Below is a small trained network, with its code and all its weights. Each question gives an input and a class and asks what happens when units are switched off, that is, made to give their printed mean instead of their output.

import numpy as np


def w(rows, s, z=0):
    codes = np.array(rows[::2]) - 128.0
    scale = np.full(codes.shape[1], s)
    scale[-1] = z or s
    return codes * scale


def norm(h):
    return h / np.sqrt((h * h).mean(-1, keepdims=True) + 1e-5)


def f(y):
    return y / 2 * (1 + np.tanh(0.7978845608 * (y + 0.044715 * y**3)))


def log_softmax(a):
    a = a - a.max(-1, keepdims=True)
    return a - np.log(np.exp(a).sum(-1, keepdims=True))


def net(x, mask):
    res = np.array(x, float).reshape(1, 3) / 4 @ E
    u = 0
    for l in range(4):
        y = f(norm(res) @ A[l][:, :-1].T + A[l][:, -1])
        res = res + np.where(mask[u : u + 6], y, B[l][:, -1]) @ B[l][:, :-1]
        u += 6
    return log_softmax(norm(res)[-1] @ U[:, :-1].T + U[:, -1])


A, B = {}, {}
E = w([
[232,6,82,158,107,184],'x0',
[155,221,186,7,108,62],'x1',
[144,186,109,196,213,196],'x2',
],0.0019)
A[0] = w([
[173,15,85,112,72,146,201],'L0N0',
[113,213,223,75,146,75,5],'L0N1',
[94,5,75,111,27,96,118],'L0N2',
[139,131,136,130,176,142,1],'L0N3',
[124,137,98,147,191,169,49],'L0N4',
[93,79,94,218,136,209,34],'L0N5',
],0.0036,0.00097)
B[0] = w([
[139,80,229,152,12,143,249],'L0N0',
[132,37,2,71,89,131,246],'L0N1',
[142,80,245,92,99,115,252],'L0N2',
[154,117,80,156,170,165,101],'L0N3',
[134,139,112,180,156,175,146],'L0N4',
[92,138,77,143,192,6,233],'L0N5',
],0.0034,0.0016)
A[1] = w([
[194,129,92,86,169,148,2],'L1N0',
[255,144,54,108,143,206,31],'L1N1',
[99,167,157,25,110,76,94],'L1N2',
[153,176,192,86,63,90,114],'L1N3',
[157,180,101,74,152,112,150],'L1N4',
[116,139,117,121,116,142,135],'L1N5',
],0.0037,0.00089)
B[1] = w([
[89,158,171,69,144,140,103],'L1N0',
[118,193,254,56,138,55,134],'L1N1',
[98,105,1,110,55,52,249],'L1N2',
[72,42,62,245,131,119,204],'L1N3',
[69,94,137,28,92,139,168],'L1N4',
[129,116,153,99,114,110,132],'L1N5',
],0.0026,0.0016)
A[2] = w([
[101,213,122,94,161,153,59],'L2N0',
[254,151,152,118,118,174,13],'L2N1',
[105,184,45,138,176,152,36],'L2N2',
[114,82,153,238,168,139,78],'L2N3',
[73,193,91,130,130,157,8],'L2N4',
[227,155,215,173,148,194,31],'L2N5',
],0.004,0.0017)
B[2] = w([
[146,54,144,132,98,178,148],'L2N0',
[110,118,180,131,123,70,72],'L2N1',
[120,106,152,165,98,184,192],'L2N2',
[170,171,111,67,151,128,248],'L2N3',
[123,53,168,128,61,120,121],'L2N4',
[96,174,157,159,129,1,149],'L2N5',
],0.0045,0.0011)
A[3] = w([
[238,69,175,142,116,94,150],'L3N0',
[176,26,220,79,3,82,42],'L3N1',
[145,86,212,94,92,177,134],'L3N2',
[60,168,67,129,82,208,2],'L3N3',
[108,79,98,213,127,108,83],'L3N4',
[192,124,213,184,186,177,3],'L3N5',
],0.0045,0.0014)
B[3] = w([
[106,26,179,123,34,154,171],'L3N0',
[61,160,120,202,170,219,254],'L3N1',
[153,177,166,141,177,195,153],'L3N2',
[142,57,169,166,60,100,146],'L3N3',
[204,174,163,48,92,163,148],'L3N4',
[123,117,1,100,130,85,144],'L3N5',
],0.0038,0.0041)
U = w([
[155,186,211,157,154,42,103],'0',
[223,47,78,159,128,91,4],'1',
[46,120,2,52,56,93,174],'2',
[83,61,195,184,51,224,224],'3',
[148,221,193,28,172,180,47],'4',
[157,223,25,183,251,137,161],'5',
],0.0091,0.003)

Each question gives the input, the list of numbers given to net, and the class t.
The units are the neurons (one row each of A and B). Each row of codes is followed by its name. A weight is (code - 128) times the scale printed after its matrix; where a second scale follows, it is the last column's (A, B and U).
mask holds one flag per neuron, layer by layer. A switched-off neuron (its flag False) gives its mean, the last column of its row in B, instead of its output. The means were averaged over made-up inputs and are rounded, as every weight is.
A unit's drop is (log p(t) with every unit on - log p(t) with that unit switched off) / (log p(t) with every unit on - log p(t) with every unit switched off).
The circuit of an input: a set's keep is (log p(t) with only the set's units on - log p(t) with every unit switched off) / (log p(t) with every unit on - log p(t) with every unit switched off). Starting from the 12 units with the biggest drops (on a tie, the unit counted first), units are removed one at a time, each time the one whose removal leaves the highest keep (on an exact tie, the one counted first), for as long as the keep stays at least 0.8.
units of the circuit, in order: the units of the circuit, biggest drop first
top k neurons: the k neurons with the biggest drops, biggest first
top k neurons in layer l: the k neurons of layer l with the biggest drops, biggest first
drop when u is switched off: that unit's drop, to one decimal
input [-6,-7,1], class 5: units of the circuit, in order	L3N0, L2N3
input [2,6,-8], class 3: top 2 neurons in layer 3	L3N1, L3N5
input [-8,8,7], class 2: units of the circuit, in order	L0N1, L1N2
input [7,8,7], class 0: units of the circuit, in order	L2N5, L2N1
input [-7,1,3], class 2: units of the circuit, in order	L0N1
input [-1,2,4], class 4: top 2 neurons	L1N1, L0N5
input [-1,-1,1], class 5: top 4 neurons in layer 0	L0N1, L0N4, L0N5, L0N3
input [6,-8,2], class 1: top 3 neurons in layer 0	L0N5, L0N0, L0N1
input [3,5,3], class 4: top 2 neurons	L1N1, L0N0
input [-8,-1,7], class 3: top 3 neurons	L3N3, L2N4, L2N0
input [7,0,6], class 0: top 2 neurons	L2N5, L1N1
input [4,-7,1], class 1: top 4 neurons	L0N5, L3N1, L0N0, L2N3
input [8,2,4], class 0: top 3 neurons	L2N5, L0N1, L1N1
input [7,0,3], class 0: top 3 neurons	L2N5, L0N1, L1N2
input [6,5,6], class 0: top neuron	L2N5
input [6,-2,7], class 5: top 2 neurons	L0N5, L0N2
input [3,-6,0], class 1: top 3 neurons in layer 0	L0N5, L0N1, L0N4
input [-1,-1,-1], class 2: top 2 neurons in layer 0	L0N0, L0N4
input [-7,6,6], class 2: drop when L0N1 is switched off	0.3
input [6,2,5], class 0: drop when L2N5 is switched off	0.1
input [0,5,3], class 2: drop when L3N4 is switched off	0.1
input [-7,7,6], class 2: top neuron in layer 0	L0N1
input [4,1,4], class 0: drop when L2N5 is switched off	0.2
